Below are the code and all the weights of a small trained network. Each question names an input and a target symbol and asks about switching units off, where a switched-off unit gives its printed mean instead of its output.

import numpy as np


def w(rows, s, z=0):
    codes = np.array(rows[::2]) - 128.0
    scale = np.full(codes.shape[1], s)
    scale[-1] = z or s
    return codes * scale


def f(y):
    return y / 2 * (1 + np.tanh(0.7978845608 * (y + 0.044715 * y**3)))


def softmax(a):
    e = np.exp(a - a.max(-1, keepdims=True))
    return e / e.sum(-1, keepdims=True)


def log_softmax(a):
    a = a - a.max(-1, keepdims=True)
    return a - np.log(np.exp(a).sum(-1, keepdims=True))


def net(x, mask):
    ids = ['ΛΠΣαεζθμξφψ'.index(c) for c in x.split()]
    T = len(ids)
    res = E[ids] + P[:T]
    r = res
    for j in range(3):
        rows = slice(2 * j, 2 * j + 2)
        q, k, v = (r @ M[0][rows].T for M in (Q, K, V))
        z = softmax(np.where(np.tri(T) > 0, q @ k.T / 2**0.5, -1e9)) @ v
        o = O[0][rows]
        res = res + np.where(mask[j], z, o[:, -1]) @ o[:, :-1]
    y = f(res @ A[0][:, :-1].T + A[0][:, -1])
    res = res + np.where(mask[3:15], y, B[0][:, -1]) @ B[0][:, :-1]
    return log_softmax(res[-1] @ U[:, :-1].T + U[:, -1])


Q, K, V, O, A, B = {}, {}, {}, {}, {}, {}
E = w([
[206,183,165,86],'Λ',
[129,168,190,81],'Π',
[24,208,91,157],'Σ',
[215,180,161,95],'α',
[59,90,73,190],'ε',
[118,81,252,119],'ζ',
[225,85,142,148],'θ',
[131,142,227,216],'μ',
[139,59,73,174],'ξ',
[41,181,106,130],'φ',
[121,191,101,117],'ψ',
],0.017)
P = w([
[213,114,188,168],'0',
[183,120,173,167],'1',
[170,120,151,160],'2',
[157,121,129,155],'3',
[142,120,112,147],'4',
[139,120,96,138],'5',
[129,121,79,134],'6',
[126,121,69,126],'7',
[123,119,58,118],'8',
[117,120,44,116],'9',
[113,120,33,112],'10',
[115,123,21,104],'11',
[109,122,13,97],'12',
[105,122,2,95],'13',
],0.0078)
Q[0] = w([
[174,20,88,177],'h0',
[116,97,125,71],'h0',
[64,103,119,166],'h1',
[202,1,99,155],'h1',
[118,171,123,139],'h2',
[208,72,73,41],'h2',
],0.022)
K[0] = w([
[152,7,91,190],'h0',
[99,79,146,26],'h0',
[73,130,87,233],'h1',
[214,127,67,250],'h1',
[138,219,98,117],'h2',
[175,77,72,70],'h2',
],0.016)
V[0] = w([
[161,200,10,86],'h0',
[147,172,117,213],'h0',
[171,184,175,218],'h1',
[99,89,189,82],'h1',
[98,126,161,76],'h2',
[118,123,132,116],'h2',
],0.011)
O[0] = w([
[153,146,174,254,62],'h0',
[113,81,140,77,190],'h0',
[148,193,109,228,253],'h1',
[144,113,158,142,113],'h1',
[97,114,86,121,79],'h2',
[117,125,121,121,110],'h2',
],0.0086,0.005)
A[0] = w([
[67,61,100,175,62],'n0',
[152,99,226,119,97],'n1',
[67,208,4,87,2],'n2',
[47,134,40,127,152],'n3',
[86,75,156,133,117],'n4',
[61,174,86,83,229],'n5',
[102,107,95,177,110],'n6',
[50,198,37,80,122],'n7',
[164,77,154,136,30],'n8',
[183,123,63,82,97],'n9',
[133,128,123,132,110],'n10',
[113,165,151,135,36],'n11',
],0.024,0.0077)
B[0] = w([
[221,112,162,155,188],'n0',
[62,98,187,119,205],'n1',
[162,53,157,252,220],'n2',
[74,214,112,63,252],'n3',
[169,142,116,150,162],'n4',
[209,153,64,203,254],'n5',
[77,46,125,137,180],'n6',
[66,115,160,2,243],'n7',
[159,99,100,29,143],'n8',
[79,131,146,143,169],'n9',
[132,131,117,120,125],'n10',
[63,64,80,147,136],'n11',
],0.028,0.0092)
U = w([
[156,161,109,229,253],'Λ',
[98,183,233,129,152],'Π',
[119,115,127,2,97],'Σ',
[130,119,103,86,106],'α',
[85,96,71,105,46],'ε',
[131,127,106,87,82],'ζ',
[99,210,72,54,163],'θ',
[177,46,93,109,75],'μ',
[132,123,104,89,84],'ξ',
[204,191,106,94,244],'φ',
[127,128,112,82,72],'ψ',
],0.0072,0.0058)

Each question gives the input, a string of symbols that net reads in full, and the target symbol t.
The units are the heads (2 rows each of Q, K, V and O) and the neurons (one row each of A and B). Each row of codes is followed by its name. A weight is (code - 128) times the scale printed after its matrix; where a second scale follows, it is the last column's (O, A, B and U).
mask holds one flag per unit, heads first, then neurons. A switched-off unit (its flag False) gives its mean, the last column of its rows in O or B, instead of its output. The means were averaged over made-up inputs and are rounded, as every weight is.
A unit's drop is (log p(t) with every unit on - log p(t) with that unit switched off) / (log p(t) with every unit on - log p(t) with every unit switched off).
The circuit of an input: a set's keep is (log p(t) with only the set's units on - log p(t) with every unit switched off) / (log p(t) with every unit on - log p(t) with every unit switched off). Starting from the 12 units with the biggest drops (on a tie, the unit counted first), units are removed one at a time, each time the one whose removal leaves the highest keep (on an exact tie, the one counted first), for as long as the keep stays at least 0.8.
units of the circuit, in order: the units of the circuit, biggest drop first
k most important neurons: the k neurons with the biggest drops, biggest first
heads that matter: for each layer, one digit per head in row order, 1 if its drop is at least 0.15 and else 0, layers parted by /
input ζ Λ ψ ζ Π Π θ Σ φ ε Π, target φ: units of the circuit, in order	[n1]
input α θ α μ ζ Π Σ Π α ε μ Σ ζ, target Λ: heads that matter	100
input Π φ μ ξ, target μ: heads that matter	101
input ζ ζ ε Σ ψ θ ζ φ α φ μ α, target Λ: heads that matter	000
input ζ Π α Π Π ψ φ ζ α φ θ, target Σ: 3 most important neurons	[n5, n8, n2]
input ξ ε Λ ξ ψ θ α μ φ Σ Σ Π, target Π: 4 most important neurons	[n5, n1, n2, n7]
input ζ α θ α α Π, target Π: 3 most important neurons	[n5, n1, n7]
input φ μ ζ ε ε ε Σ ε μ μ, target φ: heads that matter	110
input α μ Π α ζ θ μ α ψ Σ ξ θ Λ Λ, target Λ: heads that matter	000
input θ φ ξ Λ Λ Π α ψ μ θ Λ μ Π, target Λ: units of the circuit, in order	[n7, h0]
input ζ ζ ε ψ ε φ ε ψ Σ, target ε: units of the circuit, in order	[n7, n2, n6, h0]
input Π Σ α φ ψ, target Λ: 2 most important neurons	[n3, n1]
input θ ξ Λ ζ θ θ Π φ ξ α Σ ψ ψ, target Λ: 2 most important neurons	[n2, n1]
input φ θ ψ ζ ζ ζ α α ξ Σ μ Π ζ, target θ: heads that matter	101
input μ ζ α θ Π ζ ε ζ Λ, target Π: heads that matter	010
input ζ Λ Σ ξ Π θ ζ ε ζ μ α ζ ζ, target θ: 2 most important neurons	[n7, n5]
input ε Σ ξ ζ ψ ξ μ ψ α ξ ζ ψ ζ, target φ: units of the circuit, in order	[h0, n5, h1, n6]
input α Σ ζ ε, target φ: units of the circuit, in order	[n0, n3]
input μ θ Π θ μ Σ θ ζ ξ μ, target φ: 2 most important neurons	[n2, n5]
input Σ θ θ Π Π ξ ξ ζ ζ θ ξ φ Λ ζ, target φ: 4 most important neurons	[n2, n5, n6, n4]
